Below is a small trained network, with its code and all its weights. Each question gives an input and a target symbol and asks what happens when units are switched off, that is, made to give their printed mean instead of their output.

import numpy as np


def w(rows, s, z=0):
    codes = np.array(rows[::2]) - 128.0
    scale = np.full(codes.shape[1], s)
    scale[-1] = z or s
    return codes * scale


def f(y):
    return y / 2 * (1 + np.tanh(0.7978845608 * (y + 0.044715 * y**3)))


def softmax(a):
    e = np.exp(a - a.max(-1, keepdims=True))
    return e / e.sum(-1, keepdims=True)


def log_softmax(a):
    a = a - a.max(-1, keepdims=True)
    return a - np.log(np.exp(a).sum(-1, keepdims=True))


def net(x, mask):
    ids = ['αβδεζλξπστφω'.index(c) for c in x.split()]
    T = len(ids)
    res = E[ids] + P[:T]
    u = 0
    for l in range(2):
        r = res
        for j in range(2):
            rows = slice(3 * j, 3 * j + 3)
            q, k, v = (r @ M[l][rows].T for M in (Q, K, V))
            z = softmax(np.where(np.tri(T) > 0, q @ k.T / 3**0.5, -1e9)) @ v
            o = O[l][rows]
            res = res + np.where(mask[u + j], z, o[:, -1]) @ o[:, :-1]
        u += 2
        y = f(res @ A[l][:, :-1].T + A[l][:, -1])
        res = res + np.where(mask[u : u + 8], y, B[l][:, -1]) @ B[l][:, :-1]
        u += 8
    return log_softmax(res[-1] @ U[:, :-1].T + U[:, -1])


Q, K, V, O, A, B = {}, {}, {}, {}, {}, {}
E = w([
[160,47,147,215,96,118,97,77,139,161],'α',
[193,140,74,146,208,143,93,125,27,167],'β',
[165,191,136,186,198,119,120,43,120,156],'δ',
[124,96,143,118,125,138,112,99,45,98],'ε',
[204,193,130,176,63,168,77,170,166,148],'ζ',
[123,183,52,166,128,168,114,200,1,143],'λ',
[168,97,45,189,160,140,105,176,139,186],'ξ',
[56,152,131,137,186,133,123,175,170,144],'π',
[213,66,143,88,206,124,116,198,115,134],'σ',
[109,122,167,71,107,242,192,99,127,115],'τ',
[92,60,51,166,112,173,101,172,74,181],'φ',
[87,127,56,148,140,169,68,89,81,189],'ω',
],0.009)
P = w([
[104,118,44,124,141,138,64,96,67,89],'0',
[126,108,85,166,158,233,85,125,111,120],'1',
[126,121,116,167,160,188,121,144,117,138],'2',
[128,120,149,147,173,191,122,140,121,171],'3',
[140,122,163,137,159,202,128,143,131,199],'4',
[135,128,177,131,158,191,132,138,131,221],'5',
[137,139,193,137,149,207,135,140,124,238],'6',
[134,132,198,138,140,227,157,157,95,254],'7',
],0.0047)
Q[0] = w([
[139,152,78,185,116,113,83,187,122,138],'0.h1',
[131,123,159,127,171,191,150,139,111,210],'0.h1',
[123,133,107,134,105,84,109,125,139,77],'0.h1',
[143,133,141,114,108,16,108,123,180,76],'0.h2',
[125,111,123,138,144,241,143,133,73,192],'0.h2',
[131,107,123,145,144,255,141,134,53,203],'0.h2',
],0.0072)
K[0] = w([
[208,163,139,145,89,113,100,133,127,225],'0.h1',
[121,138,171,68,86,125,149,92,182,2],'0.h1',
[143,117,100,174,158,125,110,156,89,224],'0.h1',
[124,117,36,114,106,187,116,129,71,97],'0.h2',
[145,130,224,144,143,61,137,126,201,163],'0.h2',
[155,128,254,152,143,39,136,121,214,179],'0.h2',
],0.0069)
V[0] = w([
[165,123,41,180,199,96,34,170,67,126],'0.h1',
[205,149,156,163,108,150,48,141,119,134],'0.h1',
[131,163,209,35,78,160,254,125,170,109],'0.h1',
[149,56,66,154,32,125,97,142,72,116],'0.h2',
[87,163,88,178,107,122,112,66,120,134],'0.h2',
[72,171,17,115,133,123,111,178,91,125],'0.h2',
],0.0054)
O[0] = w([
[102,107,19,85,145,135,57,112,70,87,242],'0.h1',
[131,154,127,111,100,217,54,136,107,140,168],'0.h1',
[189,167,241,141,126,124,231,155,179,143,2],'0.h1',
[144,82,73,120,2,109,112,134,126,80,133],'0.h2',
[99,155,83,180,95,120,118,66,132,122,140],'0.h2',
[86,177,49,77,124,74,64,139,137,63,164],'0.h2',
],0.0056,0.0034)
A[0] = w([
[195,170,67,106,167,81,51,62,76,85,100],'0.n1',
[136,75,85,75,184,169,100,174,49,158,253],'0.n2',
[63,161,122,125,184,132,130,185,160,160,189],'0.n3',
[67,128,124,92,163,144,127,1,73,136,186],'0.n4',
[126,139,24,158,142,119,30,170,107,145,163],'0.n5',
[3,141,119,36,11,146,148,78,78,37,149],'0.n6',
[165,70,113,222,103,154,86,70,93,191,228],'0.n7',
[60,64,62,125,119,67,63,137,160,120,106],'0.n8',
],0.0048,0.0026)
B[0] = w([
[201,170,90,162,169,16,90,111,123,151,173],'0.n1',
[130,107,87,94,178,171,81,162,70,166,254],'0.n2',
[76,148,126,131,204,146,119,169,156,155,156],'0.n3',
[90,137,106,92,159,145,87,47,77,152,176],'0.n4',
[154,147,4,186,152,104,51,173,171,173,241],'0.n5',
[68,147,75,17,12,126,146,101,70,72,147],'0.n6',
[153,86,113,185,112,190,69,84,107,184,208],'0.n7',
[136,92,35,157,108,58,121,154,230,157,163],'0.n8',
],0.0049,0.0072)
Q[1] = w([
[151,91,39,166,112,188,15,105,54,128],'1.h1',
[139,115,162,117,97,1,180,130,148,68],'1.h1',
[140,117,153,122,100,18,173,130,139,74],'1.h1',
[211,146,173,164,84,67,197,93,200,62],'1.h2',
[176,137,165,146,99,93,177,119,165,94],'1.h2',
[149,140,160,138,102,67,191,111,177,67],'1.h2',
],0.0084)
K[1] = w([
[153,123,226,83,68,201,227,62,112,84],'1.h1',
[134,132,1,127,122,115,84,115,104,128],'1.h1',
[133,132,18,124,120,116,88,113,105,127],'1.h1',
[127,122,14,151,138,107,59,135,115,131],'1.h2',
[129,122,73,142,138,116,81,142,121,132],'1.h2',
[112,122,42,132,140,111,93,137,116,123],'1.h2',
],0.0095)
V[1] = w([
[212,39,136,80,151,129,131,91,3,119],'1.h1',
[242,252,128,125,181,118,125,209,133,120],'1.h1',
[199,74,127,184,141,116,119,129,199,162],'1.h1',
[68,169,125,122,180,125,135,44,91,127],'1.h2',
[135,161,95,171,133,114,95,87,127,148],'1.h2',
[207,199,141,180,83,129,114,25,111,126],'1.h2',
],0.0082)
O[1] = w([
[190,66,74,96,173,178,220,60,31,26,234],'1.h1',
[204,253,73,19,171,124,181,202,141,154,47],'1.h1',
[239,66,138,110,61,59,210,72,168,215,75],'1.h1',
[40,186,174,204,225,109,156,54,157,120,221],'1.h2',
[123,180,125,138,95,71,167,71,168,150,254],'1.h2',
[178,227,105,173,98,242,175,30,174,160,55],'1.h2',
],0.0062,0.0039)
A[1] = w([
[179,151,124,85,96,178,109,178,128,167,125],'1.n1',
[87,184,118,84,149,95,108,182,143,129,141],'1.n2',
[64,121,154,148,154,157,108,152,107,127,202],'1.n3',
[154,99,103,91,60,83,122,162,109,111,115],'1.n4',
[69,102,125,140,154,154,121,105,96,2,165],'1.n5',
[120,70,117,114,100,101,81,161,61,67,1],'1.n6',
[116,175,143,152,168,153,139,119,108,161,132],'1.n7',
[75,141,135,161,121,97,109,76,159,117,92],'1.n8',
],0.0087,0.0032)
B[1] = w([
[161,150,147,44,87,183,89,168,155,123,156],'1.n1',
[140,158,169,192,75,112,144,158,33,149,192],'1.n2',
[157,121,171,177,171,92,89,141,157,111,254],'1.n3',
[116,96,99,139,136,114,212,158,161,99,151],'1.n4',
[196,121,99,183,137,130,74,162,221,58,250],'1.n5',
[16,146,149,126,125,189,216,171,175,193,202],'1.n6',
[91,147,143,168,177,153,161,145,217,146,180],'1.n7',
[82,85,160,2,135,168,109,124,103,134,168],'1.n8',
],0.0061,0.0092)
U = w([
[161,63,155,197,31,133,171,60,21,188,174],'α',
[199,169,104,90,173,39,142,80,60,79,72],'β',
[76,206,137,156,185,180,236,88,175,218,109],'δ',
[174,98,130,172,169,160,81,147,196,2,174],'ε',
[186,191,138,59,28,199,65,146,157,170,119],'ζ',
[97,215,87,147,54,135,162,159,53,59,32],'λ',
[197,99,97,136,99,4,162,141,212,129,54],'ξ',
[72,124,204,160,155,90,69,190,117,207,189],'π',
[143,54,116,11,172,154,190,165,46,127,165],'σ',
[124,156,134,112,94,101,186,113,140,103,145],'τ',
[40,85,101,113,61,124,184,141,207,142,4],'φ',
[76,114,123,8,103,101,59,64,137,107,47],'ω',
],0.0043,0.0035)

Each question gives the input, a string of symbols that net reads in full, and the target symbol t.
The units are the heads (3 rows each of Q, K, V and O) and the neurons (one row each of A and B). Each row of codes is followed by its name. A weight is (code - 128) times the scale printed after its matrix; where a second scale follows, it is the last column's (O, A, B and U).
mask holds one flag per unit, layer by layer, with each layer's heads first. A switched-off unit (its flag False) gives its mean, the last column of its rows in O or B, instead of its output. The means were averaged over made-up inputs and are rounded, as every weight is.
A unit's drop is (log p(t) with every unit on - log p(t) with that unit switched off) / (log p(t) with every unit on - log p(t) with every unit switched off).
The circuit of an input: a set's keep is (log p(t) with only the set's units on - log p(t) with every unit switched off) / (log p(t) with every unit on - log p(t) with every unit switched off). Starting from the 12 units with the biggest drops (on a tie, the unit counted first), units are removed one at a time, each time the one whose removal leaves the highest keep (on an exact tie, the one counted first), for as long as the keep stays at least 0.8.
circuit, biggest first: the units of the circuit, biggest drop first
most important unit: the unit with the biggest drop
top k neurons: the k neurons with the biggest drops, biggest first
k most important neurons of layer l: the k neurons of layer l with the biggest drops, biggest first
input τ ξ β σ σ δ σ φ, target ε: most important unit => 0.n5
input δ δ β ω ε ξ τ λ, target ε: top 3 neurons => (0.n5; 1.n5; 0.n8)
input π π ε, target ε: circuit, biggest first => (1.n5; 1.h1; 0.n5)
input ε φ σ δ τ π σ λ, target ε: top 2 neurons => (0.n5; 0.n8)
input φ π τ, target ε: circuit, biggest first => (0.n5; 1.n5; 1.h1)
input τ ω τ α ξ ζ π δ, target δ: 2 most important neurons of layer 1 => (1.n7; 1.n5)
input α τ τ, target α: top 4 neurons => (0.n2; 0.n5; 0.n7; 0.n4)
input φ ω ξ ζ β, target ζ: circuit, biggest first => (1.h1; 1.h2; 1.n1)
input σ ξ τ, target ε: top 2 neurons => (1.n5; 0.n5)
input φ φ ε τ ξ δ ω β, target ε: 4 most important neurons of layer 0 => (0.n5; 0.n8; 0.n1; 0.n6)
input ζ ξ δ ξ λ, target δ: circuit, biggest first => (1.h2; 1.n7; 0.h2; 1.n5)
input ε λ φ, target ε: top 3 neurons => (1.n5; 0.n6; 0.n4)
input ε λ φ ω ω τ α, target ε: circuit, biggest first => (1.h1; 0.n5; 1.n5; 0.n6)
input ξ ε δ ξ ω, target δ: most important unit => 1.h2
input δ ω α π ξ ω α δ, target δ: circuit, biggest first => (1.h2; 1.n7; 0.n8; 0.h2)
input φ τ ω, target ε: circuit, biggest first => (1.h1; 1.n5; 0.n6)
input τ ζ τ, target ζ: 2 most important neurons of layer 0 => (0.n2; 0.n7)
input λ λ λ π τ ε, target ε: circuit, biggest first => (0.n5; 1.n5; 1.h1)
input τ σ ξ φ π, target ε: circuit, biggest first => (0.n5; 1.h1; 1.n5)
input ω π ζ λ, target ζ: most important unit => 1.h1
input ε δ ω α ω τ λ π, target ε: 4 most important neurons of layer 1 => (1.n5; 1.n6; 1.n3; 1.n2)
input δ π δ β δ σ π φ, target π: 2 most important neurons of layer 0 => (0.n2; 0.n1)
input λ β α ξ β, target α: top 2 neurons => (0.n7; 1.n5)
input ζ ξ ω, target ζ: top 2 neurons => (1.n1; 0.n5)
input φ λ β τ σ δ, target ε: 3 most important neurons of layer 0 => (0.n5; 0.n8; 0.n1)
input φ σ ε ζ σ ω δ ξ, target δ: 2 most important neurons of layer 0 => (0.n2; 0.n5)
input λ ω α, target α: most important neuron of layer 0 => (0.n7)
input ε ω π φ π δ π, target π: 3 most important neurons of layer 0 => (0.n1; 0.n3; 0.n7)
input ε δ π τ ζ β ω, target ε: 3 most important neurons of layer 0 => (0.n5; 0.n8; 0.n1)
input π φ λ τ δ, target ε: 2 most important neurons of layer 1 => (1.n5; 1.n6)
